Below are the code and all the weights of a small trained network. Each question names an input and a class and asks about switching units off, where a switched-off unit gives its printed mean instead of its output.

import numpy as np


def w(rows, s, z=0):
    codes = np.array(rows[::2]) - 128.0
    scale = np.full(codes.shape[1], s)
    scale[-1] = z or s
    return codes * scale


def f(y):
    return np.maximum(y, 0)


def log_softmax(a):
    a = a - a.max(-1, keepdims=True)
    return a - np.log(np.exp(a).sum(-1, keepdims=True))


def net(x, mask):
    res = np.array(x, float).reshape(1, 7) / 4 @ E
    y = f(res @ A[0][:, :-1].T + A[0][:, -1])
    res = res + np.where(mask, y, B[0][:, -1]) @ B[0][:, :-1]
    return log_softmax(res[-1] @ U[:, :-1].T + U[:, -1])


A, B = {}, {}
E = w([
[131,134,131,124,131,129,132],'x0',
[209,100,240,214,131,70,123],'x1',
[147,94,163,123,63,254,163],'x2',
[39,169,139,198,76,86,229],'x3',
[130,134,132,125,130,130,130],'x4',
[128,131,130,127,132,130,131],'x5',
[82,53,196,43,164,96,175],'x6',
],0.0092)
A[0] = w([
[88,144,160,186,102,94,198,154],'neuron 0',
[141,103,134,106,69,194,165,80],'neuron 1',
[72,80,131,61,137,129,156,94],'neuron 2',
[199,80,120,89,196,152,18,136],'neuron 3',
[101,57,184,84,158,93,186,105],'neuron 4',
[64,122,70,48,127,153,153,67],'neuron 5',
[152,130,177,139,79,207,150,78],'neuron 6',
[139,186,65,149,85,149,99,113],'neuron 7',
[217,93,254,200,140,55,134,8],'neuron 8',
[84,65,175,57,124,110,133,91],'neuron 9',
[147,178,92,132,180,55,123,103],'neuron 10',
[174,191,104,206,86,147,78,95],'neuron 11',
[193,86,187,198,143,89,136,103],'neuron 12',
[104,62,164,78,161,104,163,102],'neuron 13',
[140,167,146,124,186,54,93,133],'neuron 14',
[43,171,132,182,81,87,219,140],'neuron 15',
[175,110,158,64,171,140,64,138],'neuron 16',
[106,152,129,133,163,58,99,70],'neuron 17',
[72,167,50,99,201,87,109,100],'neuron 18',
[169,132,163,98,88,189,152,100],'neuron 19',
[131,134,129,145,179,41,106,141],'neuron 20',
],0.0087,0.0016)
B[0] = w([
[157,115,95,76,107,77,187,208],'neuron 0',
[87,78,166,169,91,169,95,181],'neuron 1',
[136,162,135,157,168,103,94,180],'neuron 2',
[200,109,81,66,58,60,227,232],'neuron 3',
[159,162,177,143,159,88,91,190],'neuron 4',
[87,148,48,125,182,156,120,205],'neuron 5',
[118,91,192,147,83,161,96,184],'neuron 6',
[144,198,154,178,200,65,77,196],'neuron 7',
[63,156,2,110,191,225,129,244],'neuron 8',
[153,167,165,156,155,108,96,181],'neuron 9',
[108,62,201,129,93,147,93,194],'neuron 10',
[158,180,189,156,169,70,90,209],'neuron 11',
[105,141,73,123,164,167,134,206],'neuron 12',
[172,165,171,162,164,93,82,181],'neuron 13',
[92,92,175,132,81,162,120,196],'neuron 14',
[196,122,95,68,81,80,188,243],'neuron 15',
[155,138,120,91,109,93,167,201],'neuron 16',
[99,80,186,148,76,162,117,184],'neuron 17',
[67,89,128,136,100,197,106,211],'neuron 18',
[109,85,160,133,99,152,118,175],'neuron 19',
[107,87,166,132,95,174,103,201],'neuron 20',
],0.0085,0.011)
U = w([
[211,102,63,33,29,43,236,115],'0',
[47,148,2,112,221,233,114,255],'1',
[68,15,228,148,21,206,79,48],'2',
[188,215,195,183,246,28,52,62],'3',
],0.0086,0.0032)

Each question gives the input, the list of numbers given to net, and the class t.
The units are the neurons (one row each of A and B). Each row of codes is followed by its name. A weight is (code - 128) times the scale printed after its matrix; where a second scale follows, it is the last column's (A, B and U).
mask holds one flag per neuron, in row order. A switched-off neuron (its flag False) gives its mean, the last column of its row in B, instead of its output. The means were averaged over made-up inputs and are rounded, as every weight is.
A unit's drop is (log p(t) with every unit on - log p(t) with that unit switched off) / (log p(t) with every unit on - log p(t) with every unit switched off).
The circuit of an input: a set's keep is (log p(t) with only the set's units on - log p(t) with every unit switched off) / (log p(t) with every unit on - log p(t) with every unit switched off). Starting from the 12 units with the biggest drops (on a tie, the unit counted first), units are removed one at a time, each time the one whose removal leaves the highest keep (on an exact tie, the one counted first), for as long as the keep stays at least 0.8.
circuit, biggest first: the units of the circuit, biggest drop first
unit that matters most: the unit with the biggest drop
k most important neurons: the k neurons with the biggest drops, biggest first
drop of u: that unit's drop, to one decimal
input [2,4,4,5,-8,-4,-8], class 3: circuit, biggest first	[neuron 11]
input [3,6,1,-4,-7,-5,1], class 1: 2 most important neurons	[neuron 8; neuron 15]
input [0,1,-5,1,8,7,7], class 3: 2 most important neurons	[neuron 4; neuron 13]
input [6,2,-6,8,4,6,-8], class 0: 2 most important neurons	[neuron 15; neuron 0]
input [-4,1,-5,-4,8,-6,5], class 2: 2 most important neurons	[neuron 15; neuron 14]
input [7,8,-7,6,-6,7,-7], class 1: 3 most important neurons	[neuron 8; neuron 12; neuron 3]
input [1,-5,-6,-2,6,8,-6], class 2: 3 most important neurons	[neuron 18; neuron 8; neuron 10]
input [-6,-6,2,-6,-6,8,-1], class 0: 2 most important neurons	[neuron 3; neuron 8]
input [2,7,7,4,1,-5,7], class 1: 2 most important neurons	[neuron 8; neuron 12]
input [0,-1,0,4,1,-1,5], class 3: 2 most important neurons	[neuron 3; neuron 4]
input [0,-8,-3,8,6,-4,-8], class 0: 3 most important neurons	[neuron 15; neuron 8; neuron 0]
input [-7,0,-7,5,-3,0,-3], class 2: 2 most important neurons	[neuron 3; neuron 10]
input [2,-3,6,8,-3,-5,8], class 0: drop of neuron 0	1.6
input [0,-7,-8,-5,-2,5,7], class 2: unit that matters most	neuron 18
input [-5,-4,5,-2,7,-6,-3], class 2: drop of neuron 1	0.5
input [5,-2,7,3,0,6,8], class 3: drop of neuron 20	0.1
